J595: [ 2.66 -7.67  5.43 -5.12  1.38 -5.27  0.66  2.81  1.82  6.58 -7.79 -3.56
 -6.31  7.89  0.48  2.82  3.70 -5.91  5.70 -7.70 -3.04 -3.34  6.49  3.40
 -2.23  4.79 -1.19 -1.95  5.90 -5.98 -6.53  0.27 -6.36  0.86  1.24  7.44
  1.85 -6.85 -5.92 -1.70  4.14  4.55 -2.25]
J377: [ 5.62  7.06 -1.77  2.36 -4.59  0.08  5.19  4.17  2.81 -8.20  6.12 -8.18
  2.72  1.81 -4.97  4.18 -5.98  1.24  5.71  7.99  0.63  1.33 -1.56  2.64
 -3.66 -1.92  2.94 -4.10 -0.61 -7.67  5.10 -5.30 -3.95  3.93 -2.68  5.46
 -0.35  5.62  0.83 -7.11  0.91  6.54  2.66]
J976: [-6.29  0.28  0.81  3.90  1.01 -0.95  5.62  4.72 -3.15  4.45 -2.09  3.05
  5.39  1.12  7.32  7.48  1.12 -6.97 -3.90 -7.66  4.74  4.29  3.97  5.78
 -7.34 -3.45 -6.91  1.85  5.25  4.93 -6.12 -7.03  5.63  3.68  5.26 -0.61
  0.38  2.32  8.10 -0.90 -4.08  7.57  4.80]
J416: [-4.14 -1.70  0.37  8.02  1.00 -5.03 -1.40  0.78 -5.69  6.21 -6.73  5.53
 -0.72 -8.13  0.63 -1.82 -5.57 -3.87  6.98  2.60  3.48 -6.07 -4.33 -6.64
 -5.98 -5.07 -2.19 -1.69 -7.60  3.81  2.02 -2.46  7.13 -7.86  4.15 -0.39
 -7.62 -6.63  7.26  1.79 -3.33 -7.03  3.21]
J123: [ 3.43 -4.10 -0.10  0.11  1.33  7.28 -7.58 -7.36 -0.14  4.68  6.26 -4.44
 -0.86 -1.11 -5.60 -7.77  1.34  1.49 -5.92 -6.60 -2.94  5.52 -2.04  7.99
  5.63  7.95 -1.19  3.88 -0.97  6.95  4.42  1.13  1.31 -3.21 -0.06 -6.71
 -0.11 -5.44 -1.00 -4.22 -1.34 -2.75  0.31]
J602: [-5.18  7.06 -1.77  2.36 -4.59  0.08  5.19  4.17  2.81 -8.20  6.12 -8.18
  2.72  1.81 -4.97  4.18 -5.98  1.24  5.71  7.99  0.63  1.33 -1.56  2.64
 -3.66 -1.92  2.94 -4.10 -8.01 -7.67  5.10 -5.30 -3.95  3.93 -2.68  4.21
 -0.35  5.62  0.83 -7.11  0.91  6.54 -5.93]
common J976 J416:  -> [-7.03]
q: [ 3.43 -4.10 -0.10  0.11  1.33  7.28 -7.58 -7.36 -0.14  4.68  6.26 -4.44
 -0.86 -1.11 -5.60 -7.77  1.34  1.49 -5.92 -6.60 -2.94  5.52 -2.04  7.99
  5.63  7.95 -1.19  3.88 -0.97  6.95  4.42  1.13  1.31 -3.21 -0.06 -6.71
 -0.11 -5.44 -1.00 -4.22 -1.34 -2.75  0.31] -> J123
common J602 J976:  -> [5.62]
q: [-6.29  0.28  0.81  3.90  1.01 -0.95  5.62  4.72 -3.15  4.45 -2.09  3.05
  5.39  1.12  7.32  7.48  1.12 -6.97 -3.90 -7.66  4.74  4.29  3.97  5.78
 -7.34 -3.45 -6.91  1.85  5.25  4.93 -6.12 -7.03  5.63  3.68  5.26 -0.61
  0.38  2.32  8.10 -0.90 -4.08  7.57  4.80] -> J976
common J416 J976:  -> [-7.03]
common J976 J123:  -> [5.63]
common J595 J976:  -> [1.85]

J337: [-5.65 -5.40  0.18  0.94 -1.67  0.67]
J736: [-3.21 -2.56 -1.03 -1.66 -2.86  3.48]
J655: [-0.89  3.48 -2.55 -1.17 -4.34  0.73]
J553: [-2.28 -5.96 -3.82  0.19 -1.92  1.50]
J549: [-1.13 -0.91 -1.11 -1.08 -7.20 -1.66]
J830: [-0.90 -0.89 -0.17 -1.68 -7.75  0.41]
J860: [-0.55  3.48 -5.65 -0.19 -3.26  2.59]
J77: [-1.40  1.04 -2.01 -0.89 -5.49  3.49]
common J830 J77:  -> [-0.89]
common J549 J736:  -> [-1.66]
common J655 J77:  -> [-0.89]
common J860 J337:  -> [-5.65]
common J860 J655:  -> [3.48]
common J860 J736:  -> [3.48]

J520: [ 4.17 -3.69 -6.90 -3.54 -2.15 -2.02]
J356: [ 4.17 -2.81 -6.90 -3.54 -2.16 -3.74]
J606: [ 3.44 -1.88 -6.48 -3.93 -1.23 -2.16]
J281: [-0.05 -0.41 -0.21 -1.88  1.12 -2.11]
J314: [ 3.44 -3.57 -6.48 -3.93 -1.23  3.06]
J207: [-0.05 -0.41 -0.21 -0.41 -2.16 -2.15]
common J207 J356:  -> [-2.16]
common J606 J356:  -> [-2.16]
q: [ 3.44 -3.57 -6.48 -3.93 -1.23  3.06] -> J314
common J281 J606:  -> [-1.88]
common J356 J606:  -> [-2.16]

